[ 223  131 -187  117   99   37  258 -250   28    4 -289  -82  -78  -91
  258 -334 -191  350   18  242  408  -51  152 -392  110  129 -204  202
   13  242 -276   14 -103  190  451  319] : posod
[-220 -345 -164  251 -307  -26 -278  165 -149  -55 -110  186 -320  133
  -17 -347  517 -312   40    1  -56  134  245 -244    8    2  144   23
  -41 -132    2  116  244 -203  125 -201] : rafe
[  18 -222  -13    5   41  -84   51  -78 -134  -10    6   78  159  -11
   35 -237  -42  -44  103  184  135  174   93   34  -35   53 -194   23
  -53  -93  -48 -105   56  -75   -5 -149] : zom
[-398 -165 -242  173 -181 -149 -181 -250  -32   18 -293  154  299  294
   30 -417   -6 -142 -124   74  385  750    5 -202  241  228 -359  -28
 -250  -81  132  341  670 -299  112 -205] : kon
[ -14 -195 -127  -81   -7 -246   15 -219 -229  -59   38 -176  152 -380
   48 -498  -38  -49   84  -43  109   66  -79  222  141  166 -199  213
 -160  -30   42   90 -214 -151   43 -248] : Pasi
[ 334   92 -289  224 -290   26 -320 -503 -146 -272 -303  136  -71 -290
  173 -164  245  -57 -214 -150  126 -240  338 -243  116   34 -295   45
 -158 -251   85  430  245  -28  602   37] : lanu
[ -60   60   65  -10  317 -226  283   62 -636    4 -327  -38   39   72
   11 -688 -132 -125  102  -94  251  339  428   -6  -98 -103 -472  208
 -333   38 -467  -16   36  458  570    3] : rafe
[-256  289  -81  262  212   16 -428 -405  588  -90  129  -38  190  157
 -114  117 -233   25   67 -390  106  -92 -247 -297  421  -38  202  128
 -602  247  129   -6  159 -168  269 -220] : Tika
[ 442 -282 -153   87 -326  -83  -70  464 -430   42   18 -167  106 -142
  146  202 -232  252   29  286 -281  221  -78  158  106  -56  -30  133
  409   60   70 -139  193  319 -121  136] : leb
[ 156  151 -137 -388 -279  105  143  201 -263  105 -294 -323 -331 -404
  194 -231  457  -93  -98  -26  -38  -78  112  400  229  -24  157  -92
  492 -149    4  230  -97  102  -81  129] : redel
[ -42 -216   11  108    9  -88  -15  -22  -30   71   94  134   91  191
  -12 -145 -128  -85   86  175  118  165    8  -10 -139    8 -176   51
  -63  -64  -18  -94   96  -67   10 -146] : lanu
[ 218   98 -136  426 -130 -151 -138  -49   18  163   12  -48  137  156
  134 -291   88   47 -217  289  214  272  -60  -30   73   99 -511  103
 -380  -68  -23  171  495 -217   40  -14] : kon
[ 133  340 -116 -163   70 -182  106  -40 -213   40   38 -206  229 -237
  -50 -358 -228  300  187   93  210   67  -46  392  272   53 -192   36
  -35  -35 -109   75  -12 -166  -19   99] : Pasi
[ 110  -87 -191  103 -267   48 -117  463  104  -70  307 -230 -223   17
  256  502 -109 -110 -217  185 -151 -211 -389   -8  351   22  312   27
  199  106  122  -61  247  -98  -76 -358] : piben
[ 312 -174  -71 -151  -36 -247  206 -312  -84   12 -100  170  417 -268
   47 -103 -325  286  179  143   25  135  -84   98   74  119 -539  -50
   73  -78 -162 -173  121   24  163  123] : rafe
[  34  -45  -51 -132   -3 -120  113 -207 -128 -106  -89   54 -186 -313
 -103 -261  109   30  -20 -171 -217 -239  175  -38  -14  223 -107 -104
   28 -122 -264  199  -39   36  468  164] : redel
[   4  393   33  124  540  -12  121 -159  -40   10  -50  159  -60 -187
 -168  -83  -72  -29   40  -41  186    3  475   97  -74  -94  -79 -185
   68   22 -368   83   23   96  398   -4] : kon
[-296    3  -15   45  -97   92 -538  453   78 -133  113 -321 -140  489
    5  211 -220 -251  -28 -235   85  224 -615 -373  273 -337  289  425
 -290  190  269  -55  491  155 -104 -379] : dadi
[  80   67 -116 -223 -130  -86   -4   83 -463  -23 -219 -205 -266 -145
   49 -555  309  119   -1  -59  391   18   -3 -171  261 -129 -160  175
  -81  -60 -140  204  339  142  183  129] : Tezi
[   8 -493  -48  278 -366   99   99   -3 -276 -280 -278  -28  231  181
  272   91 -129 -434 -298   65 -254  512  -54 -132  -35   48  -88   82
   11    8   71  107  128 -142  -51  -61] : leb
[ 323 -190 -109  134 -387  -68   21  -49  -62 -278  -66   -2  224 -102
  203  280  -93 -152  -91  144 -197  -54 -198   20  149  150 -149  -11
   -2 -152   21  -76  165   -9  287 -173] : rafe
[ -36 -282   30   76   -8  -62   30 -151  -75   38    0   88  216   90
   49 -210 -123  -58   90  225   42  264   58   68 -133   81 -220  -58
    4 -105    6  -52   20  -92  -31 -110] : redel
[ -51 -265   25  -29   -4  -86   66  -38 -233   -6  -15   42  149   84
    4 -282 -135  -74  149  190  131  296   37   53  -82   20 -224   71
   -8 -108  -37  -78   87  -40  -48  -91] : Pasi
[ 201  226  -50 -114 -171   52    5   68    8 -104   16 -198   -4 -193
  -37  124  143  184  154   -1   -1 -329   56   85   59  156  205 -136
  -45   39    4   19 -361 -164  -18  100] : Rok
[-262  -20 -103  213  267   26  142  173  248  503   94  172 -133  298
  -14 -164   97  110 -324  331 -245  169   59    1  149  101 -194 -284
  416    5 -234   89  628 -402  149   89] : Pasi
[ 107  -79  -46 -241 -227   36   58  135 -271 -227    2 -108 -183  -60
   45   71   85  131   65  -30   30  -59  -86 -192  225  137  192   -4
  291   78 -141  179  141 -111  132  134] : Rok
[  36 -264   -9   38  -20  -58   79 -145 -112  -21  -46   66  137   -3
   45 -193 -108  -65   72  194  134  177   54   40  -65   83 -237  -18
  -35 -119  -30  -62   50  -57   36 -117] : Tezi
[ 161  324   -8   20   88  254  261  -90  404  201   43  -14 -104  165
  130  367    9  314 -169  370  137   20  118   81  121  367 -138 -342
  596   89 -133   33   13  -76  167  279] : Pasi
[-316 -252  196  315  -98   -8 -209   41  265  -21   58   94  123  267
  -95   53  119 -214   12 -225 -143  -92  215 -114  -69   78  202    0
 -645  105   50 -155   87   98   17 -421] : Tezi
[ -18 -217   35  -26  -46  -66   40  -70 -105   20   20  139  120   86
   -4 -165 -114   -3  109  143   55  114   -5   37  -58   22 -157    2
   15 -104   -8  -96   48 -113  -66  -84] : posod
[ 214  -74  -96  -38  180   29  288 -164  -38   92  -22  -14 -101 -349
  129  -69  -41 -270  -39  281 -356   82   74  421   27  221 -133 -120
  306 -301  -69 -185 -267  108  230    7] : dadi
[ -56 -281   53   89   38  -29   76 -121  -57    7   52  158  162  133
  -33 -149 -102  -84  104  176   72  240   57   23  -99  107 -226    0
  -42 -116  -43  -55   91 -136   21 -166] : Rok
[-214  387   89  -23  -51  154  147  380 -142  254 -331  -41 -272  452
   66 -479  325  345    6  156  275  155  444 -102   67  131  -90    1
  317   29 -284  312  361  433  318  461] : Tika
[ -72 -288    9   79    1  -83   57  -68 -123   25   44  146   97   68
   27 -219  -40 -102   87  207   69  202   51    2 -100   42 -208  -11
  -20 -108  -11  -54   61  -83  -35 -139] : piben
[ -30 -363 -128  -71 -240   71   82  358 -254  155  -51 -238  -11  664
  320  -18 -343  172  -48  349 -171  557 -571   97  294  164 -243  314
  535   36  194 -239  159  120   82  -83] : rafe
[ 166  300  -71  -36  -82  -26  -31  155 -163  -27  -89 -117 -197 -376
  -88 -216  374   71  -29  -66  232 -361  188   23 -112 -145   96  105
   28   36  -11  188 -226   64  -25  144] : Pasi
[ -64  134  -79   76  129  -84   79   64  -46   41  -21  -35 -117 -402
  -87  -92  205 -144  -16   27  153 -126  207  221   25  -57  187  -88
  -61  -18   18  101 -114   37  -81 -181] : piben
[ -34 -267    4   55  -21  -54   -2  -51   -8   45   70  117  134  142
   16  -80 -176  -59   73  167   65  195  -25    9  -62   51 -141   30
   24  -52   15 -126  104  -61  -22 -141] : lanu
[-112  -59 -114  -12 -127  137  109  148   72  196   33  -57 -341  -12
  117  -65  232  -73 -274   16   13 -141 -106  -46  174  -69   56 -123
  440   47   -1  101  136 -186  116  -58] : Rok
[ 195   45 -213 -252   24   44  313  -56 -408   42 -234 -433   77  -43
   83 -361  -51  -29 -207  -48 -227  257   36  358  550  229 -131   50
   95 -147 -181  116  120   43  365  214] : redel
[ -66 -227   33    4   19  -71   55  -90  -53   55   17  120  142  108
   15 -225  -70  -39  129  165  140  161   51   25 -109   50 -186   27
   -9  -85  -47  -76   44  -58   -4 -135] : lanu
[-407   18  -71  243  415    9 -287 -142   24  111  -27 -204  -46  276
  -80 -720  190 -384   36  -32  360  409  187 -345 -100   29  148  415
 -634   81  -38  140  127 -124   47 -231] : lanu
[ 277  146    5 -235  182   32  304  -79 -196   98  -66 -101   74  -62
   22 -219   -8  311  186  268   38  275  212  402  242  295 -261 -119
  341 -142 -266  -44  -36  -62   -1  329] : rafe
[ 500  158 -131 -296   53   -8  368 -264 -501 -273 -325 -144  291 -500
   25  -55  198  107   53  -85   81 -182  311  166  292    4  -56  -32
   28 -175 -240   41 -136  212  305  225] : rafe
[-102 -104 -199  332  102   52 -212  139  164  -23  162 -225 -340  -42
 -192 -400  218 -272   40  202  443  -65  259  -59   91  118  185   78
 -313 -126  -86  133  162 -332   -2 -345] : Tezi
[ -26  -75  -23  192  -92    7  -45  124   45  -51  154  132 -388  -37
  -36  -11  234   12   23  -56  -88 -220  109  -86   87   -5  191  -62
   41   44 -202   -7  103 -119  108  -96] : Tika
[   3 -192   34   41   54  -62   44  -44  -81   10   17   79  125   71
  -26 -202  -86  -24  131  184  131  224   35   34  -95   60 -247   30
  -42 -100  -47  -68   70  -18   -4  -89] : dadi
[-120 -133 -119  -61 -346   98   19  331 -282  -62 -132  -42 -192  111
  -90  -98  390  -43   12  111 -203  107   46   94    3  130  276  -51
  388 -209   21   54   82  -23   -2  -64] : zom
[ 274  348 -108 -198   49   41  382  136 -320  165 -193 -189 -362 -181
  256   31  139   96 -229   -9 -257 -134    9  168  -57  -90  -95  -86
  462   54 -313   60 -139  182  299  232] : zom
[ 210  -65   59  134 -236   44 -129  106   83 -112   49  267 -450 -233
  -23  287  294  131 -179 -149 -546 -397   72   97  -22  204  162   48
  128  -23   41  -16   58  121  139   -8] : dadi
[ 345  -37 -177  388  -62  233 -286  267  125  -73  276 -110 -154   55
  291  899 -172 -147 -336  240 -418  -44  -32   60   52  -19  167 -130
  157  -30  163  -66  227 -113 -216 -296] : leb
[  85  292  133  215 -148   83 -183  343  343 -191  238  181 -634  189
   94  634 -195   79 -256 -244 -211 -585 -329 -199   42 -132   67  183
 -321  201  -38  -45  237   39   95 -167] : Rok
[  12  -93  122 -250  365   57  117  165  -28  207  283 -399  510  104
  143  144 -487  377  291  356  -85  416 -192  117  200  212  161  -36
  422  266 -122 -451   45  261 -144  -87] : dadi
[ -62 -250   65    1   -9  -63   21 -142  -64    1    3  132  171  138
   -1 -178 -115  -61  101  133   55  244   -1   59 -100   60 -230  -20
  -22 -111   -9  -61   63  -66    7 -133] : redel
[-140 -288  -94 -131 -307 -167   93    6 -321 -204 -327   89 -312 -460
 -216 -550  467 -212 -179 -451  113 -289  111  -73  194 -194  -98  -38
 -297 -109 -118  236  154 -246   80  -58] : Tezi
[  -8 -266 -228  577   11 -217 -235  -54  -66  113  201   83   97  417
    0 -276   15 -408 -222  165  210  143   77 -168 -110  -39 -470  185
 -787 -262   44   65  497 -226  226 -480] : rafe
[  57 -212   52   33   -1  -29   16 -128  -49  -70    3  116  163   -7
   12  -89  -31  -64  110  127   64  142   22   32  -88   56 -201   22
  -49 -118    7  -94   11  -17   -5 -144] : dadi
[  12 -254  -21   -8  -18 -119   64  -35 -165   96   52  124  166   80
   29 -219 -103  -31  113  203   57  169   66  136 -110   50 -225   24
   51 -141  -22  -79   48  -30   -1 -129] : lanu
[ -75 -315  118 -306  -11  -51  -22 -615  -23 -318 -162  189  246 -416
  272  -39   35  130    8 -253 -217  125 -122 -226  131  247 -111  -56
 -194  153   49 -110 -149 -301 -220  -78] : zom
[ -12 -145    5   81   43  -42   49  -31  -61   25   40   81   94  119
  -30 -171  -33  -14   84  180  140  158   68   70  -37   62 -175   12
   25 -101  -32  -76   61  -83    0  -90] : rafe
[  52  350   -9  222   96  151 -103   61  442  -54  190   10 -376 -208
 -190  441  320   83  -43  -84 -175 -540  225   90  133  154  347 -329
   89  -17 -141    7  -99  -30  215 -117] : kon
[-203 -199 -261  135  120    2 -143 -140  188  112  132   43 -197   71
  237 -148  -34 -156 -233  182  178  143 -284 -171  145   76 -121  228
   19  -38  165  -39  292 -154  105 -518] : zom
[ 175   87  -38  -79 -239  154  445  319 -382  108 -261   47 -403 -149
  112    3  338   90 -285  211 -213  -44  171  293   21   95  153 -128
  793  -58 -120  158   87  135  195  268] : Rok
[-226  259   -6  126  116  -91 -537    4 -118  -58 -121 -456   31   46
    1 -360  147 -171 -115 -418   -7  -18 -202 -271   77 -176  -17  392
 -631  122  188  265   23  272  315 -219] : redel
[ -55 -184   48 -318 -117  159  408  104 -310   93 -374 -128  119  -31
  243 -372  175  -84    2  184   16  350  128  168   -5  135 -112  134
  636 -119 -167  -56    8  507  231  -26] : leb
[ 241  196  -52   86  225  -33 -217   76   89  -27  124 -144 -319 -764
  -69 -171  372   82  -67 -346  -35 -850  405 -300  144 -269  264   99
 -184  200 -219  138  -92  283  228  167] : piben
[ 238  146 -101   60   51   14   83  -79  366   84   58  -97  -61 -224
  191  361  -79  -28  -20  121  -79 -313  -77  209   93   84  143  -78
 -102   44  -27 -113  -77  -66   25 -229] : Tezi
[  32  146  -40  200  101  200  234 -374  313   64 -117  206  162  271
  274  -64  -99  212 -117  401  272  312  119 -228  -48  309 -289 -102
  247   55 -265   71  293 -230  181  133] : Tika
[ -52   66  133  -50  286   75   72 -307  119   66 -230  -72  595  -71
  137  252 -159  -79 -103 -110 -193  178 -105 -160 -204 -192  -83   39
 -166   91   32 -230  -62  550    6 -111] : redel
[  94  -59 -180  474   36  -43    3  325 -145  285    1  216 -205  157
   21 -242 -134 -149 -306  434 -202  284  186   17 -168  -97 -270   47
   75 -153 -115    7  577  -11   80  128] : piben
[-289 -253  -56  167  100   38   28  -83   41  117  -22  -44   72  -34
  201 -150  145 -229 -150   -7 -329  210  -69   -5  151  -36  -54 -137
  295  -12 -125  -58  147 -139  176 -378] : rafe
[ -14 -231    4   62  -18  -74   14  -52  -80   -6   45  153  147   58
  -11  -94  -52  -92  111  151  -14  137   41   71  -95   23 -166  -39
   64 -158    0 -101   39  -73   -7 -121] : rafe
[ -51   93  -14   91 -272   82 -115   67  -98  -63  -33  125 -232  -73
  -42  -44  298  274 -367 -249   60  -67   -7  -55  280  -98   62  -23
  132  209   77  186  366 -329 -187   68] : Pasi
[  -6 -212  -16    0  -17  -62   65  -91 -143  -22   -9   88  151   48
   38 -222  -88  -63  134  158  169  157   83   -5  -82   23 -183   39
  -83 -108  -21  -41   28  -48   15  -78] : leb
[-108 -114   44  222  129  116 -156  432  352   58   67 -194 -233  298
   -9  251 -329 -194  128   88  -99   72 -220  -97  -59  -66  338  414
 -200  247  204 -347 -259  443 -135 -109] : dadi
[ 154   -7 -258  205 -401  109 -149  369  -75   34  123 -200 -293   74
  107  240  217  174 -196  248 -199 -111  -74   80  324  183  219 -170
  348    6  225   77   32 -186  -21   55] : piben
[ -28 -307  -14   87  -13  -71   55 -111 -115   -1   -9  131   73   52
   53 -235  -85  -86   87  214   96  196   89   -8  -99   57 -246   46
  -34 -112  -50  -65  109  -87   31 -143] : Pasi
[ -21 -235   67   41  -32  -52   -4  -51  -56   -7   40  162   77  165
   36  -67 -147  -69   79  143   16  161   13   11 -156   13 -174   -8
    9  -73   -3  -65   48  -10   13 -104] : redel
[ -64 -217   43   28   17  -35   99  -64 -116   46    4  101  123  105
   10 -202  -46  -68  104  167  150  214   20   -5  -91   21 -202   18
   -4  -76  -36  -38   69  -69   14 -130] : Rok
[  11   10 -192  101 -211  -28  220  218 -452  -20 -156   58 -233  160
  -10 -257  297  -73 -136  133  -53  210  122   52   42   79   99    3
  244  -74 -135  165  105 -168  170  169] : rafe
[-213 -304  -28 -180   46  117  -36   63 -174   80    6 -446  492  312
  169  -20 -291  -49 -158   21   77  709 -461 -153  405   23  -59  156
  104  218  142 -149  388  -46 -198 -270] : Rok
[ 152 -273  -24   17  -51 -173  -29   30 -225 -138  136  101  195 -247
  149  176  -97  211  -41  -29 -113 -287   64 -127  104  -33 -101  -77
  156   95  -33   29   82   41  116  -85] : rafe
[ 535  325 -153   32 -137 -154 -274  -54 -229 -386   92  -59   21 -167
   70 -144 -286   11  244   89  313  -68   27   -5   50   49 -379  248
 -455 -150 -153   95    1 -139  262   36] : leb
[  64  -33 -125   75 -276   50  -87 -137  -64  -62 -160 -198  367  457
  114  -69 -228   79   41  232  102  550 -233   65  445  289 -100   13
 -126  -16  206   57  358 -357  127   95] : leb
[  98  -69 -113   26  601   19  227  125 -202  132   27 -283   17  -18
 -116 -298 -333   12   63  357  310  473  339   64   71  187   -7  263
  -12   12 -370   -6  273  147 -115   19] : posod
